Below are the code and all the weights of a small trained network. Each question names an input and a class and asks about switching units off, where a switched-off unit gives its printed mean instead of its output.

import numpy as np


def w(rows, s, z=0):
    codes = np.array(rows[::2]) - 128.0
    scale = np.full(codes.shape[1], s)
    scale[-1] = z or s
    return codes * scale


def f(y):
    return np.maximum(y, 0)


def log_softmax(a):
    a = a - a.max(-1, keepdims=True)
    return a - np.log(np.exp(a).sum(-1, keepdims=True))


def net(x, mask):
    res = np.array(x, float).reshape(1, 8) / 4 @ E
    y = f(res @ A[0][:, :-1].T + A[0][:, -1])
    res = res + np.where(mask, y, B[0][:, -1]) @ B[0][:, :-1]
    return log_softmax(res[-1] @ U[:, :-1].T + U[:, -1])


A, B = {}, {}
E = w([
[170,119,145,216,106,165,92,83,84,101,80],'x0',
[2,154,77,128,181,71,162,130,117,87,72],'x1',
[148,145,205,46,147,151,161,127,118,55,166],'x2',
[108,187,103,114,138,118,132,19,80,38,123],'x3',
[180,160,129,202,163,187,145,158,212,99,225],'x4',
[202,159,109,95,76,174,98,144,75,67,139],'x5',
[107,181,179,201,65,170,124,104,94,159,139],'x6',
[137,194,108,106,101,61,26,146,181,143,54],'x7',
],0.0096)
A[0] = w([
[80,86,116,131,171,161,151,124,107,96,179,99],'n0',
[100,108,69,93,191,118,129,70,91,78,134,154],'n1',
[13,213,69,171,185,80,210,120,137,149,134,217],'n2',
[175,207,114,166,149,180,132,107,126,5,151,176],'n3',
[141,194,52,99,139,79,42,169,213,101,77,178],'n4',
[116,125,45,110,161,121,102,170,173,141,87,187],'n5',
[92,118,208,88,118,129,147,161,132,144,145,188],'n6',
[132,101,124,167,114,128,108,122,111,142,80,74],'n7',
[201,83,211,135,149,141,176,139,171,177,182,125],'n8',
[124,164,169,133,97,123,72,107,71,110,129,120],'n9',
[131,155,155,158,134,148,130,113,140,148,157,108],'n10',
[78,60,79,90,160,89,179,88,113,122,112,250],'n11',
[96,85,147,88,110,107,143,187,102,113,83,199],'n12',
[146,50,45,176,194,139,168,172,217,153,154,179],'n13',
[129,94,175,134,175,172,145,156,186,173,177,99],'n14',
[160,164,119,152,108,169,142,103,156,3,142,165],'n15',
[146,98,102,205,124,138,88,64,121,173,92,32],'n16',
[140,118,117,163,92,123,134,98,131,137,94,13],'n17',
],0.011,0.0022)
B[0] = w([
[174,142,154,107,93,105,96,140,106,87,160,175],'n0',
[99,176,187,101,141,158,163,164,104,125,97,213],'n1',
[92,177,141,144,157,131,136,162,82,86,46,255],'n2',
[218,170,191,79,255,121,82,190,40,61,110,239],'n3',
[135,140,224,46,95,106,104,66,136,183,155,250],'n4',
[150,121,197,106,148,121,119,143,105,197,108,203],'n5',
[155,134,88,172,126,154,102,112,169,80,111,178],'n6',
[142,117,63,135,121,94,100,83,121,122,97,170],'n7',
[73,178,67,114,87,151,166,178,144,43,136,224],'n8',
[161,111,152,115,164,67,134,167,125,170,149,187],'n9',
[150,110,136,104,133,169,96,133,135,78,145,167],'n10',
[113,182,179,93,179,149,131,133,59,85,96,222],'n11',
[165,69,151,146,194,146,107,104,96,131,75,196],'n12',
[61,100,172,41,118,62,178,142,106,179,213,234],'n13',
[104,195,84,116,108,146,187,171,91,66,174,205],'n14',
[167,182,173,94,171,114,97,172,65,74,92,219],'n15',
[141,27,70,179,135,168,153,80,141,102,83,200],'n16',
[142,107,93,149,182,109,135,115,126,133,125,158],'n17',
],0.01,0.015)
U = w([
[127,106,103,135,120,80,125,183,111,136,226,94],'0',
[82,85,76,203,130,132,130,119,100,142,31,196],'1',
[130,81,172,88,84,75,86,101,180,254,181,6],'2',
[206,47,110,198,171,157,21,109,120,140,66,120],'3',
[137,211,192,98,154,132,96,165,79,125,99,150],'4',
[104,131,28,176,40,207,166,141,227,95,179,59],'5',
],0.0095,0.002)

Each question gives the input, the list of numbers given to net, and the class t.
The units are the neurons (one row each of A and B). Each row of codes is followed by its name. A weight is (code - 128) times the scale printed after its matrix; where a second scale follows, it is the last column's (A, B and U).
mask holds one flag per neuron, in row order. A switched-off neuron (its flag False) gives its mean, the last column of its row in B, instead of its output. The means were averaged over made-up inputs and are rounded, as every weight is.
A unit's drop is (log p(t) with every unit on - log p(t) with that unit switched off) / (log p(t) with every unit on - log p(t) with every unit switched off).
The circuit of an input: a set's keep is (log p(t) with only the set's units on - log p(t) with every unit switched off) / (log p(t) with every unit on - log p(t) with every unit switched off). Starting from the 12 units with the biggest drops (on a tie, the unit counted first), units are removed one at a time, each time the one whose removal leaves the highest keep (on an exact tie, the one counted first), for as long as the keep stays at least 0.8.
units of the circuit, in order: the units of the circuit, biggest drop first
unit that matters most: the unit with the biggest drop
top k neurons: the k neurons with the biggest drops, biggest first
drop when u is switched off: that unit's drop, to one decimal
input [-6,-1,-7,-4,2,-6,1,2], class 2: unit that matters most -> n13
input [-6,-7,-1,0,7,0,-4,4], class 0: units of the circuit, in order -> [n13, n2, n11]
input [3,-1,1,-5,5,-8,-1,-7], class 5: units of the circuit, in order -> [n8, n3]
input [7,7,-8,3,-7,-7,-3,3], class 1: top 3 neurons -> [n16, n3, n7]
input [-7,3,-6,0,5,-1,2,4], class 2: units of the circuit, in order -> [n3, n4, n13]
input [8,-8,-7,-5,-4,3,-8,7], class 3: top 4 neurons -> [n16, n7, n13, n17]
input [-1,0,0,0,-5,6,-8,8], class 2: units of the circuit, in order -> [n4, n3, n2]
input [-3,-3,-5,3,1,-1,-2,-6], class 0: units of the circuit, in order -> [n3, n15, n13]
input [-7,-5,-4,2,-6,-4,2,3], class 2: top 2 neurons -> [n3, n15]
input [5,-1,-8,-7,8,5,-3,0], class 0: drop when n13 is switched off -> 0.3
input [3,-6,-8,3,5,-3,-3,-3], class 0: drop when n13 is switched off -> 0.6
input [1,-2,0,-4,-8,6,2,-1], class 3: drop when n11 is switched off -> 0.0
input [4,-8,-7,-6,-8,-5,-8,-3], class 1: top 2 neurons -> [n16, n4]
input [-5,-4,5,-7,8,2,7,-6], class 5: unit that matters most -> n8
